Here is a tiny trained network, its code and every weight. The questions are about switching its units off for an input and a class, where a switched-off unit gives its printed mean instead of its output.

import numpy as np


def w(rows, s, z=0):
    codes = np.array(rows[::2]) - 128.0
    scale = np.full(codes.shape[1], s)
    scale[-1] = z or s
    return codes * scale


def f(y):
    return np.maximum(y, 0)


def log_softmax(a):
    a = a - a.max(-1, keepdims=True)
    return a - np.log(np.exp(a).sum(-1, keepdims=True))


def net(x, mask):
    res = np.array(x, float).reshape(1, 2) / 4 @ E
    y = f(res @ A[0][:, :-1].T + A[0][:, -1])
    res = res + np.where(mask, y, B[0][:, -1]) @ B[0][:, :-1]
    return log_softmax(res[-1] @ U[:, :-1].T + U[:, -1])


A, B = {}, {}
E = w([
[169,65,71,76,13,120,229,100,120,111,61],'x0',
[184,158,231,176,152,142,186,4,175,84,119],'x1',
],0.013)
A[0] = w([
[66,171,181,216,115,165,110,91,99,178,180,228],'neuron 1',
[172,92,105,50,71,148,193,67,111,84,66,42],'neuron 2',
[112,202,143,175,166,178,99,113,156,126,145,227],'neuron 3',
[118,105,41,58,149,38,160,206,99,184,88,11],'neuron 4',
[91,171,194,130,168,144,55,128,129,162,132,2],'neuron 5',
[108,115,57,81,114,107,84,177,103,161,154,7],'neuron 6',
[136,91,166,133,141,104,174,51,123,66,136,23],'neuron 7',
[202,110,164,175,141,157,177,41,155,111,80,47],'neuron 8',
[184,144,184,151,119,167,165,83,185,127,161,224],'neuron 9',
[129,103,129,144,76,159,164,109,178,113,35,228],'neuron 10',
[94,155,179,200,198,210,62,132,158,135,192,41],'neuron 11',
[126,134,187,173,204,178,132,134,203,129,164,125],'neuron 12',
[158,137,114,116,67,131,255,65,193,95,34,241],'neuron 13',
[165,204,148,110,156,188,118,38,150,104,139,67],'neuron 14',
[192,104,69,62,61,157,201,108,151,144,94,60],'neuron 15',
[123,124,41,59,98,147,171,115,142,153,131,241],'neuron 16',
[167,135,191,138,177,132,171,105,157,95,123,16],'neuron 17',
[203,184,149,144,114,177,107,106,204,55,111,18],'neuron 18',
],0.0073,0.0044)
B[0] = w([
[110,102,128,153,126,195,78,130,152,168,146,196],'neuron 1',
[116,97,187,137,81,75,50,177,50,118,242,210],'neuron 2',
[111,117,93,155,121,204,38,126,148,178,182,199],'neuron 3',
[42,105,106,206,186,72,166,165,101,81,75,202],'neuron 4',
[174,53,210,140,74,70,134,191,77,76,190,175],'neuron 5',
[66,119,82,212,147,85,177,191,50,110,69,189],'neuron 6',
[92,125,144,130,196,51,120,202,68,92,104,175],'neuron 7',
[97,124,125,253,193,77,147,186,66,99,98,205],'neuron 8',
[65,153,69,164,220,184,140,139,161,116,40,209],'neuron 9',
[95,118,132,121,140,234,61,114,198,136,157,200],'neuron 10',
[115,63,208,180,127,96,115,188,70,140,180,208],'neuron 11',
[165,86,148,160,103,162,63,150,150,156,173,192],'neuron 12',
[68,64,170,151,145,217,56,155,108,173,138,253],'neuron 13',
[52,155,151,126,195,105,140,160,65,70,94,182],'neuron 14',
[131,55,199,136,64,108,105,191,33,112,173,209],'neuron 15',
[105,123,144,153,146,240,44,156,161,161,162,205],'neuron 16',
[104,123,122,178,165,58,172,200,54,124,91,173],'neuron 17',
[95,110,145,179,134,43,183,185,62,51,106,170],'neuron 18',
],0.0073,0.015)
U = w([
[124,82,206,134,60,107,102,157,66,128,204,47],'0',
[60,117,101,169,156,4,194,177,63,74,29,58],'1',
[83,114,98,134,131,227,69,140,137,181,112,240],'2',
[207,202,110,77,56,118,206,81,196,84,51,2],'3',
[175,169,104,27,40,71,195,41,176,110,110,2],'4',
[198,207,113,50,26,70,254,62,176,126,101,2],'5',
[192,200,136,47,35,107,188,86,161,137,34,2],'6',
],0.0081,0.0044)

Each question gives the input, the list of numbers given to net, and the class t.
The units are the neurons (one row each of A and B). Each row of codes is followed by its name. A weight is (code - 128) times the scale printed after its matrix; where a second scale follows, it is the last column's (A, B and U).
mask holds one flag per neuron, in row order. A switched-off neuron (its flag False) gives its mean, the last column of its row in B, instead of its output. The means were averaged over made-up inputs and are rounded, as every weight is.
A unit's drop is (log p(t) with every unit on - log p(t) with that unit switched off) / (log p(t) with every unit on - log p(t) with every unit switched off).
The circuit of an input: a set's keep is (log p(t) with only the set's units on - log p(t) with every unit switched off) / (log p(t) with every unit on - log p(t) with every unit switched off). Starting from the 12 units with the biggest drops (on a tie, the unit counted first), units are removed one at a time, each time the one whose removal leaves the highest keep (on an exact tie, the one counted first), for as long as the keep stays at least 0.8.
units of the circuit, in order: the units of the circuit, biggest drop first
most important unit: the unit with the biggest drop
k most important neurons: the k neurons with the biggest drops, biggest first
drop of u: that unit's drop, to one decimal
input [-7,-7], class 0: units of the circuit, in order -> (neuron 5)
input [6,7], class 1: 2 most important neurons -> (neuron 8; neuron 9)
input [7,-7], class 0: 3 most important neurons -> (neuron 16; neuron 15; neuron 2)
input [7,-6], class 0: 3 most important neurons -> (neuron 15; neuron 2; neuron 16)
input [8,-5], class 0: 2 most important neurons -> (neuron 15; neuron 2)
input [3,2], class 2: 4 most important neurons -> (neuron 11; neuron 5; neuron 10; neuron 13)
input [2,-1], class 2: units of the circuit, in order -> (neuron 11; neuron 5)
input [-2,-4], class 1: 2 most important neurons -> (neuron 13; neuron 10)
input [-1,3], class 2: 2 most important neurons -> (neuron 4; neuron 6)
input [0,-1], class 2: 2 most important neurons -> (neuron 2; neuron 15)
input [7,-5], class 0: 3 most important neurons -> (neuron 15; neuron 2; neuron 9)
input [3,-5], class 1: 4 most important neurons -> (neuron 4; neuron 6; neuron 13; neuron 3)
input [3,-2], class 2: 4 most important neurons -> (neuron 11; neuron 5; neuron 16; neuron 18)
input [1,-2], class 2: most important unit -> neuron 8
input [3,1], class 2: 2 most important neurons -> (neuron 11; neuron 5)
input [-1,0], class 2: 2 most important neurons -> (neuron 2; neuron 15)
input [0,3], class 2: drop of neuron 6 -> 0.5
input [2,-8], class 1: drop of neuron 1 -> 0.0
input [2,0], class 2: drop of neuron 18 -> 0.1
